(in the rows, 128 means zero)
Each row is followed by its class.
[159 119  97 122 108 161 117 104 143 111  84 113 126 106 153 111 120 166
  92 101 139 216 132  97 152 122 100 142 126  88 112 135 143 140 104 123
 148 109 124 105 174 186 156 110 116 120]	<94>
[151 159 167 112 117 196 132  99 169 137 103 135 132 122 135 141 143 126
 118 101 147 133 128  82 160 146  94  88 150  99 138 127 165 157 115 140
 157 142 123 135 158  72 109 148 132 127]	<124>
[156 127  79 112 110  99 127  85 153 127 106  81 129 132 149 127 136 178
  92 117 104 217 143  74 161 118  95 121 142  74 144 121 127 163 102 138
 163 106 142 111 162 184 121 125 118 110]	<124>
[152 119 165  83 131 159 167 108 182 112 108 153 129 106 123 151  82  84
 126 118 144 111 135 112 135 146  90  96 105 120 151 121 120 141 123 140
 162 144  93 131 164  76 171 134 134 142]	<94>
[167 113 173  78 138 177 161 130 182 108 122 139 102 118 122 164 104  92
 125 155 141 146 123 119 188 157 105  74  93  78 127 108 111 114 113 142
 181 142 118 129 199  58 189 158 125 157]	<44>
[141 171 141 117 155 211 110 125 148 133 155 181 179 162 134 144 104 126
  97 147 159 161 189  85 197 146  51 125 132 158 178 116 169 126 137 117
  14 107 107 136 131 105 135 176 108 162]	<162>
[141 120 108 104 162 172 120 123 170  87 176 198 181 127 132 154 116 116
  94 170 131  75 206  58 180 143  77 115 129 143 140 105 157 160  85 133
  42 127 104 145 137 104 154 184 115 189]	<44>
[127 114 109 121 106 119 104  93 147 112  46  57 101  89 166 139 158 172
 136  99 126 216 139  70  80  97  99 128 156 107 108 135 123 162 108 149
 125 130 100 131 163 175 125  87 138 113]	<91>
[ 86 160 109 153 158  86 137 137 135 148 133 139 167 136 154  89 121 146
  91  83 143 142 154 182 181  89  48  79 116 137 151 127 142  86 126 107
 158  88 155 142 136 155  78 118 142  76]	<127>
[ 95 131 103 119 165 102 125 135 119 135 118 142 152 132 134  93 135 158
  95  96 122 127 169 161 160  83  42  80  95 124 165 157 206 139 114 108
 136 106 137 164 166 154  99 141 154  86]	<162>
[ 83 165 136 145 136  99 115 113 169 151  73 135 176 165 144  80 132 168
 108  86 156 197 151 162 164  83  80 102 123 136 179 140 170 126 127 103
 116  87 157 167 146 149  76 108 134  90]	<127>
[170 151  91 138 104 118 111  86 160 115  92 120 127 103 156 124 137 166
 100 117 126 205 118  82 174 106  82 103 148  79 111 120 153 177  87 115
 142  94 107  92 176 194 160 133 135 134]	<162>
[152 149 168  98 120 156 160  95 181 104 135 142 123 113 120 150 108 113
 153 133 117 168 135  88 169 157  96  62 111 101 123 100 144 127 110 147
 155 136 112 137 201  70 146 131 138 160]	<44>
[137 146 115 118 202 173 116 149 163  89 215 185 158 139 153 171  98 135
  90 161 123 116 186  88 196 154  76 101 130 152 120 103 105 118 115 127
  56 131 103 129 142  91 121 162 116 153]	<124>
[137 129 128 110 170 185 115 126 118 104 179 171 155 148 137 136 123 104
 111 157 132 125 179  79 180 167 105 121 137 124 112  98 148 150 132 125
  49 106  95 136 127 100 164 192 106 210]	<91>
[165 129 133  97 155 172 160 107 150 108 112 143 112  84 155 157 127  96
 141 115 110  98 121 118 194 139  99  52 102  90 119  92 134 142 105 125
 183 165 111 144 198  58 122 147 169 129]	<124>
[140 162 118 160  70  93 129  77 131 130  62 103 121 123 144 119 143 170
  91 100 148 206 132  98 112  77 116 137 158  99 113 123 118 148 102 131
 131  96 153  99 133 127 110  99 114 125]	<124>
[161 145 108  97 172 191 129 109 149 122 142 208 141 156 146 165  91 109
 100 138 131 136 176  68 203 143 109 112 106 125 130  99 151 134 122 120
  94 115  96 125 148  75 113 185 127 187]	<162>
[103  71 100  96 195 107 120 155 115 146 150 143 171 171 145 100 121 100
  94 109 142 175 149 158 189  86  92  79 113 108 162 136 165 133 129 116
 126  96 144 154 157 147 119 160 145 129]	<162>
[171 141 139  90 145 177 140  93 170 121 155 163 143 113 118 147 115  98
  94 154 156 121 125 111 192 168 121  44 117  98 119 106 141 134  97 137
 160 127 129 133 178  92 146 167 149 181]	<5>
[170 156 182  91 138 217 140 107 166 107  65 152 151 117 116 139 115  66
 132 117 180 104 145 106 161 162 110 119 100  93 112 129 141 127  97 139
 139 141 119 151 164  70 182 172 125 156]	<145>
[138 170 141 124 164 165 123 116 172  92 178 168 164 142 122 154 114 152
 118 147 154 108 190  69 133 143  70 125 124 120 115  91 115 137 117 140
  52 119  93 134 110  85 145 174 109 169]	<145>
[141 150 112 148  80 169 120  95 105 107  87 118 136  99 145  99 139 163
  87  85 135 224 117  95 158  99 122 141 136 100 128 109 158 147  91 133
 131 112 137 121 180 166 117  82 108 131]	<94>
[165 189 161 118 118 150 138 102 175 142 125 145 126  86 140 148 119 116
 144 111 125 107 117  96 192 136  47  67 121 121 164 124 137 112 113 126
 147 141 112 120 179  94 152 125 150 124]	<124>
[121 160 117 122 164 153 110 122 137 125 168 172 176 141 144 135 132 163
  92 144 125 106 192 113 172 145  80 135 142 144 151 102 147 152 136 131
  51 119 119 139 122 102 100 176 121 162]	<5>
[139 152 176 118 152 155 142 138 140 102 148 126 119  88 113 182 117  79
 129 152 106  95 121 129 197 151 121  60  98 118 134 119 103  95  97 138
 153 157 138 163 187  19 122 147 162 143]	<44>
[146 179 123 126 139 166 117 120 124 110 157 196 177 140 148 137 110 133
 113 124 139  90 174  70 174 121  79 136 119 142 130  79 131 117 116 121
  43 108 120 139 107  87 128 172 116 177]	<91>
[142 147 114 116 153 143 132 126 137 109 185 156 151 155 149 158 123 130
  91 177 113  81 186  51 175 137  56 123 127 136 154  88 114 159 122 134
  81 112 134 144 124  69 122 190  88 162]	<145>
[161 127 112 130 100 127 145  91 103 121  50  75 120 140 146 130 125 150
 126  85 127 215 119  76 128 102 130 133 138  89 110 103 120 169 123 112
 102 113 134 117 153 155 132 104 106 145]	<91>
[167 177 142  96 152 186 175 104 177  98  93 167 143 124 135 156  99  80
 129  86 151 103 138  94 180 143 124  88 119  90 127  99 142 137  77 145
 180 149 127 142 162  25 146 153 149 130]	<145>
[ 82 129 100 158 146  97 109 109 124 114 103 147 153 120 135  79 153 103
 121  82 150 134 168 151 144  93  97 104 129 141 138 146 182 150 108  99
 125  93 110 147 148 158  82 100 147 116]	<164>
[166 148 178 100 111 160 179  96 149 102 114 146 134  99 130 159 125  77
 141 125 136  96 129  99 168 109  84  83  97 118 165  95 107 139 100 146
 158 150 127 156 171  10 135 150 142 154]	<164>
[149 140  79 130 106 125 108  83 129 104  68  91 120 140 154 129 146 141
 103  87 152 205 130  90 142  96 117 131 151 108 131  95 100 163  76 120
 133 111 138 116 156 172 122  97 131 143]	<124>
[123 165 127 154 164 162 116 120 169 111 160 189 152 147 133 150 139 144
  83 168 106 128 185 103 181 130  59 116 171 140 155 107 147 157 117 118
  54 125 102 113 144  85 101 177 111 157]	<127>
[165 165 157  72 110 201 154 101 164 118  80 149 126  80 151 148 122  96
 143 101 118 110 147  98 225 158 103  61 108 105 142 118 197 124 108 142
 136 147 111 164 210  40 158 137 160 128]	<91>
[ 98 128 110 148 132 125 114 131 132 108 127 113 155 155 108  76 139 166
 102  89 143 104 165 154 146  77  82 105 106 123 168 159 158 145 115 115
 126 106 153 153 136 154 108 131 159 104]	<127>
[139 151  99 145 103  99 133  76 174 103  67 114 135  86 172 109 121 148
  88 108 128 176 153  99 139 112  98 110 135 102 110 135 121 150  88 150
 163  96 122 107 165 153 120  93 133 101]	<127>
[147 172 121 121 182 154 126 108 151  98 173 201 173 131 136 153 114 111
  89 157 134 108 189  89 184 151  69 117 128 155 132 109 140 130 109 121
  70 114 115 136 144  80 117 178 115 172]	<164>
[158 118 108 118  78 130 138 102 132 128  62 100 113 123 151 125 124 168
 115  88 142 214 129 104 130 108 103 146 131  93 106 118 117 146 113 118
 119 111 121 105 165 171 144  99 113 118]	<124>
[158 125 167  78 114 189 163 111 184 123 113 163 115 135 114 128  91 109
 129 145 131 115 123 106 108 153  98  92 103 116 151 147 153 137 121 141
 169 143 120 129 176 105 177 137 137 140]	<124>
[134 169  83 136  98 136 134 114 145 103  74  83 118 119 128 129 139 178
  84  98 137 172 145  81 142  91  83 123 156  86 144 114 148 164  90 138
 132 125 131 117 174 186 149 100 115  91]	<124>
[104 151 123 141 138 127 131 145 105 125  74 106 154 157  89  71 112 145
 122  69 167 144 166 144 164  63  70 141  93 121 164 153 161  98 134 119
 132 112 139 145 147 166 130 129 120 103]	<44>
[143 109 114 124  87 136 118  71 130 123  21  69  94 114 136 106 143 168
 123 110 136 224 130  81  77 101 126 128 151  98 113 158 142 184 100 143
 135 119 106 114 174 158 133  97 132 138]	<5>
[150 140 164 103 151 171 146 115 191 102 121 149  97  87 118 156 120 113
 147 129 135 119 141 112 159 162  89  45 107  93 128 150 160 137  92 134
 169 156 111 133 188  35 153 153 168 122]	<91>
[168 169 168 105 111 169 158 106 133 145 117 152 126 108 117 136  92 120
 171 118 153 123 120  95 190 127  71  53  88 128 142 117 169 121 128 124
 110 132 113 132 179  97 177 152 151 166]	<162>
[159 134 121 120 103 170 127  96 132 128  29  83 139 137 143 111 130 151
 100  96 153 211 120  81 117  99 113 140 157  80 104 115 141 163 131 126
 101 115 103 118 161 194 152 107 104 125]	<124>
[149 154  69 120 105 123 112  90  89 104  83  92 113 117 163 129 155 163
  83 107 111 163 148  94 171  71  73  98 106  99 136  97 141 155  72 130
 145 102 158 138 182 166 127 125 151 139]	<162>
[172 144 152  71 134 150 172 102 174 133 139 140 132 138 132 150 105  89
 159 118 112 112 133  82 174 177  95  57  98  82 132 120 164 154 116 137
 156 130 144 137 187  88 182 155 144 161]	<145>
[133 154 138 101 159 177 101 136 134 104 183 200 182 133 168 134 116 111
 102 143 125  64 201 105 198 137  48 115 104 148 138  94 156 138 123 132
  69 110 142 155 139  67 121 186 132 146]	<145>
[ 86 136 122 140 142 107 120 122 123 139 103 117 137 143 131  97 131 164
 114  92 147 144 173 154 163 102 102 112  97 127 166 156 144 122 122 122
 123  93 128 149 139 140  94 124 137 128]	<162>
[174 144 157  80 110 185 147 107 168 121  90 155 116  91 125 149 106  95
 132 118 164 128 116 102 201 124 110  70  75  93 128 126 151 109 101 144
 187 136 121 146 205  86 174 153 154 153]	<162>
[145 134 117 108 169 171 118 126 153 107 171 183 177 158 146 139 104 119
 107 175 142 117 194  79 167 142  41 119 137 157 126  92 139 124 133 118
  43 109 123 126 138 135 167 188 106 195]	<44>
[160 158 113 141  95 164 147 101 121 145  70  94 106 101 143 130 137 184
  93  99 122 188 137 111 152 120  96 105 115  94 140 160 153 134  76 123
 118 120 125 105 141 142 143 104 143 121]	<94>
[ 98 160 137 147 126  99 109 125 106 129 130 144 165 110 130 101 133 140
  93  83 133 124 142 167 161  50  92 103  72 119 151 139 154 105 115 112
 127  87 137 162 133 144 106 112 163 121]	<162>
[154 140  62 146 112 126 143  79 127 119  93  84 121 131 157 127 158 193
  92  87 111 227 127  89 136  92 118  94 171  99  82 123 148 166  82 116
 152 112 129 112 153 166  80 109 146 126]	<5>
[140 136 142 102 162 133 101 129 141  92 185 178 163 151 108 145 108 105
 109 182 114 116 176  98 181 141  97 155 117 158 141 106 135 138 143 126
  66 123 108 141 125  97 171 184  86 179]	<94>
[157 116 113 108 108 128 123  84 131 123  48  92 111 116 166 120 152 173
 127 110 123 213 121  95 106  95  74 132 158 100 127 111 146 170 116 127
 144 124 131 119 178 157 137 116 122 109]	<164>
[144 161 190  92 123 206 150 126 153 108  88 127 111  92 117 164 100  66
 135 125 142 115 140 118 165 134  99  97  83 124 160 143 140 108 112 154
 155 149  99 151 176  69 193 131 143 133]	<162>
[163 181 184 126 125 207 147 115 154 134 106 158 139 109 133 140  99  81
 144 102 155 108 115 101 165 143  92  78 115  99 136 107 143 123 125 134
 125 139 113 121 140  45 153 141 153 127]	<127>
[167 146 111 125  94 127 125  98 145 114  93  95 121 136 142 131 119 168
 120 107 129 208 116  77 148 106  94 120 127  93 136 123 123 156 104 126
 133 106 140 110 171 159 149 120 129 128]	<162>
[106 151  99 142 155  96  99 109 138 122 109 134 160 130 117  80 141 144
  88  87 180 129 161 141 156  47  83 111 121 117 162 135 166 110 113 125
 155 105 151 134 115 152 139 126 135 118]	<94>
[190 148 171  97 126 156 138  57 177 129 106 166 123  93 128 155 114 107
 125 129 132 117 120 107 165 147 132  82  96  96 134 111 122 141 100 135
 184 143 119 112 151  55 133 144 144 173]	<5>
[ 92 125 123 136 133 104 103 132 118 135 140 134 160 115 141 107 145 155
 121  97 119 148 143 159 182  92  95  98  97 124 152 118 155 120 116 102
 119 107 142 170 141 133  80 123 155 113]	<94>
[163 141 193  92 139 170 143 108 174 127 102 128 121 105 128 145 129  88
 114 141 167 139 117 105 163 153  93  92 135  85 152 129 133 160 124 165
 150 144 118 128 173  35 202 163 117 152]	<127>
[139 155 201  96  93 178 125 107 182 129  99 144 111  84  99 135 123 112
 180 131 141 132 129 108 154 154  93  75  94  99 152 128 159 103 102 147
 145 146  89 143 170  87 166 135 147 130]	<91>
[144 128 153  90 132 195 148 109 166 119  85 128 116 135 143 146 130  76
 129 115 129 151 130 114 149 145 110  63 129 100 114 102 141 144 124 155
 170 148 113 140 196  83 109 135 155 134]	<127>
[ 83 139 123 145 142 105 122 125 122 130 122 138 179 121 134  85 117 148
 102  71 153 135 167 178 151  93  94 104 102 139 162 137 161 103 107 115
 134  99 160 158 121 139  75 102 157  93]	<44>
[154 160  98 141 111 150 114  72 124 104  40  94 113 107 128 120 144 148
  80  97 135 186 155 100 135 104 106 135 134  95 134 144 165 178  94 134
 131 117 116 100 180 186 138 102 126 135]	<162>
[146 136  85 133  92 134 130  97 110 172  63  92  99 160 157 114 151 182
 106 106 115 205 121  74 114 124 106 127 158  89 128 123 152 164 128 132
 116 106 142 100 155 175  97 114 116 132]	<127>
[154 125 159  74 125 204 153 116 141 124 118 139 113 116 134 153 118  98
 136 119 138 155 142 107 179 173  70  89 100 101 138 105 152 131 108 132
 153 140 110 150 174  58 164 166 134 145]	<94>
[150 125 125 123 167 145 111 132 122  99 185 178 157 113 152 162 137 109
 119 173 108  81 180  74 207 122  58 135 139 152 126  83 133 135 137 121
  69 140 120 139 137  42 128 202 102 168]	<44>
[ 93 138 111 140 117 126 110 113 135 121 101 117 159 125 118  82 133 164
 135  82 183 153 173 136 145  83 101 136  84 109 135 129 178 127 151  98
 116  93 138 168 125 188 139 123 137 119]	<124>
[ 77 131 127 144 133 129 117 141 142 151 104 114 148 143 140  95 140 145
 139  84 158 129 169 162 145 113  65 101 135 145 158 154 175 125 137 102
  99 105 140 151 125 158 121 120 148  93]	<127>
[146 141  94 130  88 138 130 106 127 134  58 133 137 119 146 119 156 141
  88  94 125 184 131  97 136 102  84 132 171 100 112 133 177 149  77 117
 114 113 130 128 181 135  97 118 121  94]	<145>
[177 160 187 101 131 194 151 110 174 117  88 171 149  98 136 135 100  61
 126 102 140  97 114 106 192 125  90  92 105 103 149 132 139 109 113 130
 169 150 110 142 175  24 149 142 140 112]	<124>
[142 143 158 101 136 160 115 120 143 137 146 160 144 140 135 145 104 128
 111 162 125 116 182  81 196 147  55 121  84 140 172 116 133 147 145 124
  45 107  95 143 141 103 152 167  97 169]	<127>
[109 155 101 134 151  92 124 124 147 135 104 133 156 146 120 108 129 140
 111  92 138 136 152 152 192  59 100 106 113 122 165 120 146 108 124 102
 137 110 125 146 137 154 112 123 137 117]	<5>
[167 164 114 137 108  89 112  87 128 129  57 100 104 101 146 144 120 167
 127 101 119 173 127  85 143  88  98 150 111  92 112 130 108 138  92 119
 168 114 154  95 147 166 155 120 119 123]	<145>
[ 89 168 109 141 137 152 124 146 132 117 107 132 162 156 118  82 125 173
 112  76 183 139 169 152 174  76  71  98  72 116 187 119 181 127 117 108
  98 101 141 168 148 173 112 114 141  97]	<162>
[163 116  98 113 113 139 105  94 143 136  49 115  90 132 164 132 133 188
 111 119 131 229 133  78 147  93  94 131 122 105 126 135 113 145  80 132
 133 119 128 102 174 161 128 122 123 141]	<127>
[140 157 118 118 161 181 100 119 114 105 140 168 144 151 136 155 125 125
  89 148 148  78 181  70 143  86  40 128 118 153 155  84 116 133 116 129
  73 123 109 138 119 105 128 184 117 178]	<162>
[138 170  99 146 164 165 142 141 101 115 166 164 148 162 138 161 118 132
  92 149 120 100 183 101 198 138  71 126 136 152 127  95 127 130 125 102
  49 111 114 125 119  99 120 194 109 173]	<162>
[151 119  87 127  79 117 136  86 155 129  81 101  94 112 144 149 125 167
  99 140 120 189 128  83 138  84 115  99 158 114 114 131 133 157  95 126
 163 106 127 107 148 158 149 133 151 134]	<127>
[ 97 134 115 123 156 125  99 143 115 128  92 128 154 142 130  79 145 120
 129  98 174 136 159 162 189  85  94 126 109 108 174 126 168 115 133 118
 134 105 158 160 152 130 135 148 138 104]	<164>
[162 113 187  77 107 174 163 107 163 136 109 117 101  97 137 157 127  97
 132 141 124 119 116 113 154 189 110  52 108  80 125 121 140 143 108 155
 176 143 127 134 192  62 164 138 138 154]	<44>
